Here is a tiny trained network, its code and every weight. The questions are about switching its units off for an input and a class, where a switched-off unit gives its printed mean instead of its output.

import numpy as np


def w(rows, s, z=0):
    codes = np.array(rows[::2]) - 128.0
    scale = np.full(codes.shape[1], s)
    scale[-1] = z or s
    return codes * scale


def norm(h):
    return h / np.sqrt((h * h).mean(-1, keepdims=True) + 1e-5)


def f(y):
    return np.maximum(y, 0)


def log_softmax(a):
    a = a - a.max(-1, keepdims=True)
    return a - np.log(np.exp(a).sum(-1, keepdims=True))


def net(x, mask):
    res = np.array(x, float).reshape(1, 5) / 4 @ E
    u = 0
    for l in range(4):
        y = f(norm(res) @ A[l][:, :-1].T + A[l][:, -1])
        res = res + np.where(mask[u : u + 3], y, B[l][:, -1]) @ B[l][:, :-1]
        u += 3
    return log_softmax(norm(res)[-1] @ U[:, :-1].T + U[:, -1])


A, B = {}, {}
E = w([
[38,168,124,221,157,179,157,68,78,101],'x0',
[130,111,121,118,121,141,126,118,114,129],'x1',
[85,173,17,127,119,101,194,223,40,195],'x2',
[134,117,124,128,133,135,124,123,119,130],'x3',
[175,255,125,29,148,86,71,137,25,35],'x4',
],0.0062)
A[0] = w([
[114,48,253,157,77,171,165,118,192,188,127],'L0N0',
[94,124,190,104,183,43,98,35,52,87,1],'L0N1',
[100,75,57,149,125,123,215,190,153,186,67],'L0N2',
],0.0047,0.0036)
B[0] = w([
[190,194,92,176,120,93,198,141,65,92,254],'L0N0',
[133,185,213,100,151,108,170,1,135,140,167],'L0N1',
[80,110,223,86,246,113,65,112,124,169,231],'L0N2',
],0.0079,0.0048)
A[1] = w([
[114,119,100,76,93,178,2,180,205,112,2],'L1N0',
[199,110,144,220,92,173,166,124,202,109,149],'L1N1',
[191,109,131,83,145,64,168,135,138,155,133],'L1N2',
],0.0054,0.0013)
B[1] = w([
[55,191,214,166,57,235,129,80,104,175,156],'L1N0',
[126,121,1,31,83,159,189,131,155,60,244],'L1N1',
[203,66,123,147,22,111,111,168,160,147,254],'L1N2',
],0.0083,0.0036)
A[2] = w([
[135,91,118,113,130,132,146,149,195,182,2],'L2N0',
[167,152,75,112,79,111,141,157,68,130,37],'L2N1',
[148,145,196,118,111,148,3,103,146,64,52],'L2N2',
],0.0066,0.0027)
B[2] = w([
[178,81,90,116,100,111,32,98,57,78,198],'L2N0',
[247,252,153,125,116,145,185,177,146,149,252],'L2N1',
[20,76,163,85,194,255,111,215,168,245,252],'L2N2',
],0.0068,0.0032)
A[3] = w([
[189,196,119,124,62,75,160,174,2,126,78],'L3N0',
[134,54,132,147,84,33,42,140,108,188,3],'L3N1',
[203,76,134,49,143,113,136,201,162,146,178],'L3N2',
],0.0071,0.0037)
B[3] = w([
[141,33,89,162,92,144,181,66,197,68,228],'L3N0',
[126,190,16,146,246,32,55,31,50,59,171],'L3N1',
[130,138,167,117,92,83,53,214,123,167,253],'L3N2',
],0.011,0.0078)
U = w([
[226,81,94,88,2,79,139,177,186,107,175],'0',
[106,132,53,159,114,169,218,38,127,23,250],'1',
[139,113,78,142,180,31,27,167,66,163,90],'2',
[20,118,121,194,194,146,159,147,70,206,38],'3',
[119,158,207,43,90,165,32,218,139,161,129],'4',
[91,216,208,71,193,182,114,32,103,106,23],'5',
],0.013,0.0018)

Each question gives the input, the list of numbers given to net, and the class t.
The units are the neurons (one row each of A and B). Each row of codes is followed by its name. A weight is (code - 128) times the scale printed after its matrix; where a second scale follows, it is the last column's (A, B and U).
mask holds one flag per neuron, layer by layer. A switched-off neuron (its flag False) gives its mean, the last column of its row in B, instead of its output. The means were averaged over made-up inputs and are rounded, as every weight is.
A unit's drop is (log p(t) with every unit on - log p(t) with that unit switched off) / (log p(t) with every unit on - log p(t) with every unit switched off).
The circuit of an input: a set's keep is (log p(t) with only the set's units on - log p(t) with every unit switched off) / (log p(t) with every unit on - log p(t) with every unit switched off). Starting from all 12 units, units are removed one at a time, each time the one whose removal leaves the highest keep (on an exact tie, the one counted first), for as long as the keep stays at least 0.8.
circuit, biggest first: the units of the circuit, biggest drop first
most important unit: the unit with the biggest drop
k most important neurons: the k neurons with the biggest drops, biggest first
k most important neurons of layer l: the k neurons of layer l with the biggest drops, biggest first
drop of u: that unit's drop, to one decimal
input [0,-5,8,1,5], class 0: 2 most important neurons -> (L2N1, L3N1)
input [3,3,-7,2,0], class 1: circuit, biggest first -> (L3N2)
input [1,-8,7,2,3], class 1: 3 most important neurons -> (L3N0, L3N2, L1N2)
input [4,-1,-1,6,1], class 5: 4 most important neurons -> (L0N0, L3N0, L3N2, L0N1)
input [-7,5,4,2,-4], class 2: circuit, biggest first -> (L3N1, L0N2)
input [-8,-5,-2,-7,6], class 4: circuit, biggest first -> (L2N2, L0N0)
input [2,0,-2,4,5], class 5: 2 most important neurons -> (L0N1, L3N2)
input [0,-2,2,1,5], class 0: circuit, biggest first -> (L0N0, L3N0)
input [4,0,2,-2,0], class 3: 3 most important neurons -> (L0N0, L2N1, L3N0)
input [-8,-6,6,-6,-1], class 2: 3 most important neurons -> (L3N1, L0N2, L0N0)
input [3,-4,-4,-4,-3], class 1: 2 most important neurons -> (L3N2, L1N2)
input [5,5,0,-3,5], class 5: 3 most important neurons -> (L0N0, L0N1, L1N1)
input [-2,5,2,-4,-2], class 2: 2 most important neurons -> (L0N2, L3N1)
input [-2,5,6,-4,6], class 0: most important unit -> L3N0
input [2,7,-1,-2,0], class 1: 2 most important neurons -> (L0N2, L3N2)
input [4,-3,8,-4,1], class 1: 2 most important neurons -> (L2N2, L3N0)
input [2,-2,-2,-8,7], class 5: 3 most important neurons -> (L3N2, L0N1, L1N2)
input [2,0,7,-2,0], class 3: 2 most important neurons of layer 3 -> (L3N2, L3N1)
input [-8,2,-7,6,1], class 4: 2 most important neurons of layer 3 -> (L3N0, L3N2)
input [-3,-8,8,-3,-2], class 2: circuit, biggest first -> (L0N2)
input [-5,4,-5,8,1], class 4: 2 most important neurons of layer 3 -> (L3N0, L3N2)
input [-2,0,-5,-5,5], class 4: drop of L2N2 -> 0.1
input [3,2,4,-3,7], class 1: drop of L3N2 -> 0.1
